Here is a tiny trained network, its code and every weight. The questions are about switching its units off for an input and a class, where a switched-off unit gives its printed mean instead of its output.

import numpy as np


def w(rows, s, z=0):
    codes = np.array(rows[::2]) - 128.0
    scale = np.full(codes.shape[1], s)
    scale[-1] = z or s
    return codes * scale


def norm(h):
    return h / np.sqrt((h * h).mean(-1, keepdims=True) + 1e-5)


def f(y):
    return np.maximum(y, 0)


def log_softmax(a):
    a = a - a.max(-1, keepdims=True)
    return a - np.log(np.exp(a).sum(-1, keepdims=True))


def net(x, mask):
    res = np.array(x, float).reshape(1, 5) / 4 @ E
    u = 0
    for l in range(4):
        y = f(norm(res) @ A[l][:, :-1].T + A[l][:, -1])
        res = res + np.where(mask[u : u + 6], y, B[l][:, -1]) @ B[l][:, :-1]
        u += 6
    return log_softmax(norm(res)[-1] @ U[:, :-1].T + U[:, -1])


A, B = {}, {}
E = w([
[215,101,188,139,4],'x0',
[5,195,129,116,52],'x1',
[118,28,248,56,101],'x2',
[197,153,50,23,131],'x3',
[84,211,193,144,125],'x4',
],0.003)
A[0] = w([
[90,86,143,139,142,30],'0.n1',
[125,93,167,123,102,90],'0.n2',
[125,92,36,130,226,4],'0.n3',
[82,79,143,130,118,49],'0.n4',
[99,131,187,24,71,4],'0.n5',
[128,194,176,1,69,40],'0.n6',
],0.0056,0.0029)
B[0] = w([
[113,99,168,94,172,147],'0.n1',
[116,114,182,100,134,198],'0.n2',
[104,140,71,73,132,253],'0.n3',
[102,94,146,110,211,161],'0.n4',
[78,161,39,125,70,220],'0.n5',
[25,157,148,1,91,245],'0.n6',
],0.0058,0.0018)
A[1] = w([
[181,172,147,82,78,117],'1.n1',
[254,33,108,133,80,33],'1.n2',
[53,134,116,92,176,138],'1.n3',
[87,208,130,203,165,79],'1.n4',
[218,20,88,162,82,1],'1.n5',
[217,93,162,78,140,128],'1.n6',
],0.0066,0.0034)
B[1] = w([
[52,79,157,111,148,197],'1.n1',
[244,22,105,179,13,221],'1.n2',
[194,124,191,144,117,255],'1.n3',
[245,201,170,164,194,209],'1.n4',
[224,124,195,38,2,193],'1.n5',
[187,30,105,113,84,216],'1.n6',
],0.006,0.0032)
A[2] = w([
[107,115,203,143,163,203],'2.n1',
[126,94,142,63,18,177],'2.n2',
[89,32,167,151,98,12],'2.n3',
[129,255,60,190,44,10],'2.n4',
[103,36,181,185,222,83],'2.n5',
[138,118,31,109,247,17],'2.n6',
],0.0071,0.0012)
B[2] = w([
[113,86,123,188,138,179],'2.n1',
[108,182,186,161,89,253],'2.n2',
[102,91,84,202,169,181],'2.n3',
[160,89,227,20,177,189],'2.n4',
[48,103,148,25,147,174],'2.n5',
[126,138,1,171,89,188],'2.n6',
],0.0079,0.0056)
A[3] = w([
[138,88,221,109,112,201],'3.n1',
[149,180,157,195,200,57],'3.n2',
[125,208,157,184,222,1],'3.n3',
[160,191,157,198,145,216],'3.n4',
[120,128,2,117,113,63],'3.n5',
[187,190,130,138,104,124],'3.n6',
],0.0083,0.0045)
B[3] = w([
[154,130,44,116,160,254],'3.n1',
[91,248,219,228,179,154],'3.n2',
[195,197,254,190,137,154],'3.n3',
[117,89,150,141,93,183],'3.n4',
[164,182,69,195,203,173],'3.n5',
[91,62,109,109,125,158],'3.n6',
],0.0092,0.0073)
U = w([
[187,217,16,182,227,189],'0',
[172,250,212,206,214,255],'1',
[75,97,195,225,56,8],'2',
[158,102,66,127,141,10],'3',
[18,63,117,129,227,50],'4',
[66,217,160,46,43,236],'5',
[197,201,164,47,197,91],'6',
[209,66,97,168,26,244],'7',
],0.011,0.0032)

Each question gives the input, the list of numbers given to net, and the class t.
The units are the neurons (one row each of A and B). Each row of codes is followed by its name. A weight is (code - 128) times the scale printed after its matrix; where a second scale follows, it is the last column's (A, B and U).
mask holds one flag per neuron, layer by layer. A switched-off neuron (its flag False) gives its mean, the last column of its row in B, instead of its output. The means were averaged over made-up inputs and are rounded, as every weight is.
A unit's drop is (log p(t) with every unit on - log p(t) with that unit switched off) / (log p(t) with every unit on - log p(t) with every unit switched off).
The circuit of an input: a set's keep is (log p(t) with only the set's units on - log p(t) with every unit switched off) / (log p(t) with every unit on - log p(t) with every unit switched off). Starting from the 12 units with the biggest drops (on a tie, the unit counted first), units are removed one at a time, each time the one whose removal leaves the highest keep (on an exact tie, the one counted first), for as long as the keep stays at least 0.8.
circuit, biggest first: the units of the circuit, biggest drop first
top k neurons: the k neurons with the biggest drops, biggest first
k most important neurons of layer l: the k neurons of layer l with the biggest drops, biggest first
drop when u is switched off: that unit's drop, to one decimal
input [5,6,5,1,0], class 5: circuit, biggest first : (0.n6)
input [8,2,-8,-7,0], class 1: top 2 neurons : (1.n4 1.n2)
input [-1,8,-8,-3,-1], class 1: circuit, biggest first : (1.n4 3.n3)
input [1,-8,-6,7,1], class 7: circuit, biggest first : (1.n2 3.n1)
input [2,3,-8,1,6], class 1: top 2 neurons : (1.n4 3.n2)
input [-8,4,3,5,4], class 5: 2 most important neurons of layer 2 : (2.n4 2.n3)
input [-6,2,6,-4,7], class 4: 3 most important neurons of layer 2 : (2.n5 2.n2 2.n1)
input [-2,2,-5,-8,-8], class 1: circuit, biggest first : (1.n4 1.n2)
input [7,-1,-6,-1,5], class 6: 2 most important neurons of layer 1 : (1.n3 1.n2)
input [0,7,-3,1,6], class 6: top 2 neurons : (2.n4 2.n2)
input [4,-2,7,3,3], class 5: top 2 neurons : (0.n6 0.n5)
input [1,8,5,-5,-7], class 4: top 3 neurons : (0.n4 1.n5 1.n2)
input [8,-3,2,1,8], class 2: 3 most important neurons of layer 1 : (1.n1 1.n5 1.n2)
input [0,6,-2,1,7], class 6: 2 most important neurons of layer 1 : (1.n4 1.n5)
input [-6,-2,1,-5,-1], class 4: circuit, biggest first : (2.n5)
input [-7,-5,3,-4,0], class 4: top 2 neurons : (2.n5 1.n3)
input [-5,5,0,1,-1], class 1: top 3 neurons : (1.n3 1.n2 0.n5)
input [-2,1,-5,5,5], class 1: 3 most important neurons of layer 1 : (1.n4 1.n2 1.n5)
input [-3,8,6,-8,2], class 4: 2 most important neurons of layer 2 : (2.n5 2.n2)
input [5,7,-8,-1,8], class 6: circuit, biggest first : (2.n4)
input [4,5,4,-7,-8], class 4: 2 most important neurons of layer 1 : (1.n2 1.n5)
input [7,8,-4,-8,0], class 6: top 2 neurons : (2.n4 1.n2)
input [-2,-8,1,3,-5], class 7: drop when 3.n2 is switched off : 0.0
input [6,0,-1,-1,5], class 2: drop when 1.n1 is switched off : 0.3
input [1,3,-3,0,-4], class 6: drop when 2.n4 is switched off : 1.0
input [1,-1,-8,-2,1], class 1: drop when 1.n4 is switched off : 1.1
input [-4,3,-2,1,3], class 1: top neuron : (1.n4)
